
[[ -16   19   96   -2 -212  -72  -39  144  166  -91  205  321  -54 -225
  -194  -34 -158    1  -24 -117  315 -102 -162  -19  323   52  -51]
 [-178  -51  156 -139 -149 -129   32  136 -111  107  157   36 -205 -175
  -243 -114  -24  -49    4  -86  -83 -151   70  -99 -172  343 -175]
 [  51   77    6   26 -106    0    3  133  102  -79  143  144   56 -110
  -146  -98 -186   28 -153  -55  157  -64 -139  -25   74  131   56]
 [ 262  206  -33   68 -137  -71 -151   71  126   23  278  282  -37  -60
    72  -80 -234  -62 -136  117  265 -152 -221  201   65  -17  -47]
 [ 179  106 -129  -46   81  -62  195    1  229    7   40  -38  108  119
    63  -47 -229  101   39  106  -10  125 -166   83   25 -159   68]
 [ 165   40 -100 -120   79 -168  273  -39  373   57    9  -25   53   69
   116   -4 -277  194  231  227  -21  188 -126   72  147 -261    7]
 [  80   79    6   47 -121    6  -13  139  130 -103  142  165   77 -134
  -136  -81 -213   50 -166  -55  185  -62 -152  -20  143  110   72]
 [  17   58  -45   37  -15  117  182  164  137 -200  -48  -37  219  -19
  -297  -60 -169  119 -204 -271   32  115 -142 -156  124  148  228]
 [  14    1  -36 -178   72 -142  243   15  104  138    2 -185  -31   56
    -8  -83 -151  121  124  145 -240   91   33  -26 -202   56  -53]
 [ 225   89 -214  -51  173  -31  254    2  302   12  -48 -225  293  108
   145 -154 -354  285  -78  323 -162  190  -82  -14 -169  -49  211]
 [-161  -58  217  -90 -283 -186  -38  151  102    1  243  371 -262 -312
  -262   -9  -76  -53  131 -160  272 -165  -72  -48  301  127 -219]
 [ 133   84  -56   16  -40  -25   77   79  241  -82   95  108  129  -56
   -38  -76 -261  112  -75   53  151   33 -174   11  160  -36   95]
 [ 151  176  -62   84  -45   84   19  109   41 -122  111  108   98   61
  -146  -39 -133  -65 -207 -220  149   -9 -249   72  105   20  106]
 [ 112   65  -97  -91   72  -85  203   21  172   57   11 -112   76   81
    17  -81 -201  128   26  117 -129   98  -73   11 -111   -8   44]
 [  18  -22   81  -68 -167 -218   89   48  414  -56  191  398 -110 -195
   -55   56 -221   71  286   23  387   21 -216   66  577 -281 -121]
 [ 221  103 -194  -18  132   10  206   25  238  -13  -26 -185  279   92
    93 -136 -319  231 -124  233 -119  148 -109   -2 -124  -23  208]
 [ 127  160 -155  -33  152  109  144   71 -216   76  -47 -410  160  234
   -80 -193  -89    7 -328  -42 -428   38    5  -34 -625  344  139]
 [ 155   74 -162 -164  207 -130  371  -79  223  117  -64 -237   54  276
   118   -3 -167  128  230  140 -250  250 -100   95 -102 -247    6]
 [ -13  -77 -268  146  -97 -377 -107  212  212   82   68  451  -75   -9
   248 -128   67   37   62   19   76  -10 -434    2  103 -314   65]
 [  95   73  -21    0  -57  -14   53  102  144  -47  100   72   84  -68
   -91  -84 -207   72 -103    3   89   -9 -128  -10   62   72   60]
 [-252 -395  114 -184   55  500 -244 -140 -685 -102  386 -417  339 -239
   127   38  -66 -199  -54  284  -61  -86   19  234  902 -570 -123]
 [-190  -54  238  -53 -316 -115 -119  208  -21  -11  261  329 -228 -369
  -328  -83  -64  -70  -40 -167  240 -250  -18 -106  167  328 -180]
 [-113  -15  111 -122 -116 -116   56  117  -60   89  128   27 -159 -124
  -194  -99  -53  -22    5  -65  -72 -109   25  -73 -143  268 -138]
 [ 153  104 -127  -31   84   -5  158   49  127    4   21 -139  172   78
    17 -128 -233  134 -120  121 -112   82  -89   -1 -167   54  127]
 [ -76    9   65 -140  -38  -99  115   80 -110  127   79  -91 -144    5
  -169  -86  -21  -49   21  -90 -195  -51   29  -37 -249  232 -129]
 [  64  132 -133  -43  144  124  131   91 -267   82  -29 -451  172  190
  -108 -247  -89   17 -375    0 -461  -13   57  -79 -722  448  147]
 [ 151   91 -117  -42   79  -23  190   44  165    6    5 -125  149   84
     7 -104 -232  140  -68  105 -100  105  -97   -2 -114   15  114]
 [ -25   16   10 -119   -8  -94  135   54   14   74   75  -57  -66   13
   -96  -74  -88    7   55  -18 -115    6  -29   -9 -106   79  -76]
 [ 108  181   -6  114 -115  103  -54  141  -40 -148  168  191   36   27
  -228  -16  -67 -159 -238 -357  231  -76 -269   89  154   57   63]
 [ 144   99 -172 -153  227  -70  350  -71  100  119  -61 -315   68  322
    86  -25 -130   70  142   88 -321  225  -85   96 -232 -171   17]
 [  91   65  -68  -48   24  -44  140   71  120   15   39  -73   91    9
   -42 -117 -207  110  -76   83  -73   44  -71  -28 -118   95   68]
 [  85  175  -22   14  -17   30   81   54  -76  -53  117   92  -77  218
  -186   66   35 -236  -17 -395   86   15 -273  175  107 -116  -47]
 [  70  169  -78  -54  101   58  153   32 -218   45   35 -203  -28  310
  -148  -19   44 -187  -88 -288 -230   45 -135  109 -276   53  -17]
 [-142  -47  145 -116 -174 -148   30  133   24   58  157  133 -167 -215
  -216  -88  -91    8   43  -45   36 -126   17  -98    1  240 -148]
 [ 152   57  -94  -45   31  -70  176   36  301  -19   38   -8  143    0
    34  -80 -293  188    8  164   27  105 -119    1   67  -74   92]
 [  33   29    2  -50  -60  -78   83   80  169  -13  112   78   27  -96
   -76  -90 -204   89  -18   62   75   -6  -90  -29   52   60   11]
 [ 113  176  -72  -58   80   -9  192    3  -64   28   43  -76  -73  304
  -110   55   18 -175   52 -292  -96   93 -208  170  -54 -121  -46]
 [  21   26  -56 -174  106 -120  267    1   56  134   -8 -229  -18  119
   -16  -83 -126   90  111   96 -277  104   16   -8 -262   46  -48]
 [ 105  114 -139 -115  184  -22  278  -22  -20   99  -36 -300   51  299
    -6  -64  -80   -2   27  -17 -318  146  -73   71 -316  -25   26]
 [ 119   88 -114 -116  136  -46  262  -21   83   72  -12 -202   55  212
    16  -43 -135   52   65   36 -215  149  -89   67 -149  -84   24]
 [ 191   55 -128  -80   79 -142  265  -38  449   -9   23   36  127   63
   127   -5 -314  217  205  227   83  201 -184   72  254 -329   64]
 [ 215   78 -120  -47   54 -115  232  -21  426  -32   41   81  111   64
   101   27 -299  170  173  150  129  185 -220  101  305 -336   62]
 [ -23    9   10 -159   13 -125  181   32   25  118   54 -108  -87   28
   -71  -71  -96   37  101   42 -175   25    3  -14 -172   89  -98]
 [-202   -2  144 -132 -110  -22   -5  159 -389  141  122 -150 -201  -72
  -326 -155   84 -158 -164 -220 -288 -196  133 -117 -475  546 -164]
 [-125  -63  -43  -48  -76 -228   25  139  -49  130   73  124 -178   -4
   -41  -94   78  -60   78 -103 -125  -51 -136  -35 -121   32 -104]
 [-164  -43  193  -71 -249 -112  -53  173   -6   -1  221  250 -187 -294
  -283  -87  -76  -46  -21 -140  172 -193  -23  -94  104  277 -155]
 [   8   -4   56  -89 -114 -160  103   63  240    6  139  196  -88 -124
   -78   -8 -183   62  157   21  156   -1 -113   21  261  -76  -91]
 [ 101   79  -74 -144  106 -116  289  -36  130   92   -2 -111  -64  230
     0   52  -81    6  224  -46 -154  176 -127  118    5 -216  -70]
 [  95  203 -109  -62  154   78  199   14 -252   73   -7 -283  -20  395
  -139  -16   74 -209  -89 -318 -316   78 -132  127 -373   50   -4]
 [ -25  -44  119  -95 -193 -250   90   55  391  -29  199  415 -177 -213
   -86   66 -192   52  327    2  381   -3 -189   49  570 -246 -173]
 [ -84    6   33 -156   13  -69  140   78 -145  142   40 -211  -86   16
  -153 -130  -49    3  -41  -17 -301  -33   89  -76 -378  309  -87]
 [ 161  204 -155  -76  204   57  269  -29 -133   68  -49 -317   28  439
   -65   13    7 -126  -24 -225 -325  169 -147  147 -313  -52   32]
 [ -18   39   26  -79  -44  -63  101   84   25   38   92   -5  -38  -26
  -139  -86 -108    9  -15  -54  -41  -26  -46  -25  -86  135  -45]
 [ 179    3 -182 -100  136 -114  259   22  386   70  -61 -240  288  -37
   180 -222 -430  420  -45  526 -210  160   35 -117 -235   65  198]
 [-126  -66  163 -119 -196 -195   44  111  129   41  181  240 -209 -236
  -190  -31 -109    9  150  -45  155  -97  -39  -54  192  100 -190]
 [ 174  189 -154   15  119   95  139   48  -63   -8   13 -214  160  240
   -51 -101 -120  -25 -220  -89 -183   67 -152   63 -280   73  139]
 [ 242  145 -230  -41  207   37  240   15   97   62  -88 -368  273  211
    99 -173 -266  207 -193  219 -349  160  -37  -11 -430  104  215]
 [ 114   98  -88 -126  113  -96  276  -43  106   75   12 -102  -52  258
     1   55  -73  -27  201  -70 -132  165 -154  139    6 -226  -59]
 [  78  203  -30   38    1  121   37   80 -243  -46  120  -13  -47  249
  -231   20   76 -289 -163 -460  -24  -35 -237  154  -78   36  -13]
 [  63   -3  -27 -130    8 -180  231    7  312   43   50   52  -24  -10
    12   -8 -218  144  225  125   27  120  -96   24  169 -169  -49]
 [-106    1   84 -150  -50  -99  117   84 -124  110   84  -70 -174    1
  -204  -60    1  -71   47 -139 -173  -51   27  -37 -190  214 -151]
 [   7   47    1  -96  -14  -73  134   59   28   53   75  -36  -48   27
  -104  -65  -97    1   17  -43  -84    6  -61    5  -94   81  -51]
 [ 167   59 -196 -182  254 -118  408  -87  229  132 -104 -343  125  279
   153  -50 -219  201  199  249 -343  275  -43   56 -211 -202   54]
 [ 315  213 -128  -13   19 -106   13  -42  145  109  195   96  -30  162
   203  -23 -206  -58   37  174   80   -3 -232  291    1 -235  -62]
 [ 151  167  -34   69  -69   49   21   90   76 -120  132  175   41   65
  -141   25 -118  -94 -111 -263  207    7 -282  117  240  -93   53]
 [-150   -8  115 -137  -97  -91   44  113 -201  121  132  -41 -207  -55
  -238 -102   31 -116  -14 -155 -164 -134   42  -55 -255  315 -179]
 [  65  192  -62   20   46  128   72   82 -260  -24   63 -147   23  247
  -221  -54   39 -212 -237 -367 -150  -13 -157   76 -253  163   39]
 [-127  -38   88 -144  -76 -105   81  112  -63  115   91  -79  -96 -129
  -178 -152  -97   43  -35   28 -171  -89   86 -125 -265  337 -102]
 [ -86  -35  123 -110 -162 -178   77   86  171   12  168  228 -164 -169
  -166   -7 -112    4  176  -60  173  -49  -87  -14  237    1 -154]
 [-189  -32  149 -128 -139 -101   25  144 -171  105  145    1 -197 -145
  -269 -128    2  -79  -39 -126 -117 -167   69 -108 -244  386 -168]
 [-257  138 -239   64  275  252  120  -34 -217 -207  322 -257  474  299
  -121 -452 -125 -262 -330   51  144 -129 -281   75 -584  -11  248]
 [ 106  233  143 -248  147  313  338  -62 -207    5   40 -670  178  111
  -393 -134 -326   34 -284    3 -349   18  314  -41 -569  628   10]]

[-213  -59   92   92 -131 -104   32   99 -333  105  -76  200  -56   65
   89  -74   58 -256 -263 -173  500  -79 -216  -29  272  157   83   77
  234    0   76  158   40 -116]  48
[ 199  111  111 -150  191  143   10   81    9 -102  -84  119  191  -98
  -92   92  -86  256  137  101 -292   19   43   59 -123  147  370  236
   97 -106  122   91  -62   92]  59
[  87   76 -219   64  -24   71   65   34  120 -240  -33  100  -46  -59
  -59   80   66   72  245 -106 -270  -48   15   22  -25   18  206  -42
  -18  122   29   29   14   76]  11
[  51  -11   45  -54  120 -265  -86   14 -184  250  -12  119  243  -88
  -28  -69 -164  -39   88   86  289   -6 -214  393   77  -18   51  242
  -38 -355  114  131  -33 -145]  62
[ -41  -28  -19   93  -50  -44  -48   36 -171  -26   13  121  -23 -161
  -54   16  -20  -76  -20 -117   55   -7   -2  121  -18   54  252   87
  103  -86   93  145   16  -65]  39
[  81  239   58 -103  260  137  -69   66  341 -163 -178   71  105  -60
 -157    3 -110  266  125   47 -466  -20  339  105 -128  253  484  150
   12  -95  -19   42  -85  150]  22
[  57  -46  -84   18  -26  -74   97   73  -92   36  -69  170   62  -24
   33    7   76   26  134   57  132   -7 -180   63  121    1   35  -20
   43   -8   76   37  -10   43]  63
[ -53   44   -8  -10  240  249  198  177  209 -194 -326  307  149   50
  -16    1   31  207  171   39 -138   45  291   -1   99  550  474   96
  217   92  119  104  -64  320]  66
[   1 -175  152   28 -145 -106   44   95 -419  212   -8  178    1 -132
   62    7  102  -52 -177   97  377   33 -249  -64  108  -39   43   14
  219  -98  119   95   -5  -41]  57
[  82  282  -73  -45  -69  -10  -76   79  302 -218  -70  -24 -134  -10
  -53   -9   84  111    4  -78 -397 -123   90  -34  -51  -93  227 -113
  -59   95 -142  -60  -26    7]  21
[ 158  102   86 -138  -51 -161   -4  111  -15  117  -69   59   57   -7
   50  -36   89  119  -32  175   40  -54 -240   14   76 -177  -12  -45
   -8  -81  -35  -47  -54  -26]  68
[  13  -65 -185  154 -138  109  100  -32    4 -104   17   75 -228  -13
  -68  103  183   -3  138  -76 -135  -64  -54 -285   66  -64   20 -210
   -4  231  -52  -60   36  136]  3
[-116   39  -53  118  185  -26 -146  -72  160   36  -66   66   -1 -125
 -209  -51 -165  -14  107  -92 -123  -16  324  218  -40  219  345  119
  -54 -201  -27   94  -23   42]  71
[  84  155    1 -129  168 -132    4   81  196   76 -175  110  187   79
   -3  -83  -47  136  148  136   -9  -60  -69  200  124   65   89   77
  -79 -135  -19   -8  -75   43]  52
[ -45  -57   46  -10   62  171  263  228    6  -84 -303  334   89   61
   97   -2  173  154   40  105   99   48   66 -141  198  410  293  -29
  290  155  124   64  -49  283]  58
[  43  103  -23  -61   53 -181  -19   89   88   77 -116  103  110    4
   16  -81  -10   51   78   74   70  -50  -90  220  105   -5   85   33
  -45 -131   -3   19  -48  -23]  61
[ 101  184 -152  -84   86  -36  101   44  219  -63 -134   88   69  225
   18  -14   46   74  250   10  -68 -146 -225    5  210    2  -58  -15
 -125  102  -52  -61  -27   61]  6
[   4   45  -25   34    9  -59  -65  -44 -105   40   34   47  -19   -2
  -78   19  -62  -82   34 -109   49  -94 -149   47   59  -28   67  114
  -20  -73   17   72   12  -92]  13
[ -72  -98   37  -13   67 -168  129  187 -133  178 -223  306  225  -11
  116 -114   37    5   29  142  443   53 -111  259  241  248  133   73
  165 -153  154  126  -49   59]  51
[ -29   41 -229  141  -10  -51  -56 -120  -38  -66   95   26  -84   15
 -125   47  -80 -170  193 -257  -23 -133 -134   95   64  -52   30   80
 -123    5    1   77   59 -109]  15
[ -76  -90  -36  145    7   11  -31   55  -92  -50  -47  176   -4 -263
  -91   11  -24   -5   27  -70  -18   75  230  175  -88  191  416   64
  149 -117  116  161   -2   42]  38
[-142   90 -215   62  199 -294  -40  -25  273  174 -169  120  132  158
  -39 -195 -128 -124  255  -36  257 -111  -12  423  290  151  -35   45
 -230 -187  -67   24  -27  -19]  16
[ 259  201  177 -261  -91  -49   41  154 -194  -14  -18   54  100   84
  109   57   90  118 -107   84    4 -119 -489 -118   74 -210  -15  111
  103   16   45    8  -35 -118]  49
[  79   -2 -121   24   22  -48   53   62   -5  -52  -58  153   88 -102
  -19   22   18   66  202   22  -34   12  -48  173   14   35  172   29
   13  -50   93   67  -15   41]  4
[ -63 -106 -152  201  -80  -20  -37 -128  -90   67   87   37 -189  -69
 -136   48   24 -128  106 -119   28  -62  -45  -92   55  -69   -1  -81
  -67   19  -42    6   42   13]  23
[ 112  215   42  -68 -106  -64 -110   78   41 -119    3  -13  -78  -83
  -30   15   48   58  -98  -65 -229  -99  -59    5  -77 -155  208    5
   19  -13  -56   13  -10  -96]  54
[ -61  214  -50   56  -36 -170 -244  -62  123  -14   52  -82 -144  -44
 -135  -64  -96 -136  -82 -215 -128 -162   44  143  -22 -122  154   45
 -135 -122 -141   34   18 -187]  67
[ 133 -174  -42   68 -145   16   96   23 -293   48   65  130  -52 -176
  -12  123  132   49   94   77   50   39 -215 -134  -10 -141   24  -74
   97   27  104   24   10   53]  41
[ 146  293    9 -213  111 -182  -17  104  320   60 -182   26  129  175
   34 -107   15  165   97  163  -88 -139 -165  114  161  -86  -24  -13
 -151  -74 -133 -107  -82   11]  45
[ -68 -137   44  164 -190  -83  -99  -65 -221  179   97   16 -251 -172
  -93   21   84 -114 -158  -29  114  -26  -40 -181    9 -167   29 -137
   47  -51  -69   -8   25  -31]  27
[ -97   47   90   85  -90  -69 -153  -22  -24   87    4  -10 -202  -86
  -99  -44   18  -81 -213  -86  -11  -84   85 -104   14  -39  163  -53
   34  -62 -118    7    3  -51]  65
[-288  128 -202  221   10 -207 -204 -171   81   57   43  -29 -184  139
 -146 -119 -158 -396   -2 -413  186 -232  -24  186  215   47   -2   87
 -193  -75 -137   90   72 -219]  25
[ 117  158 -217   42  360  109 -162 -201  334 -153   40  -30  105 -115
 -346   90 -312  140  490 -107 -572  -47  304  296 -215  134  350  259
 -264 -191    5   68  -25   68]  53
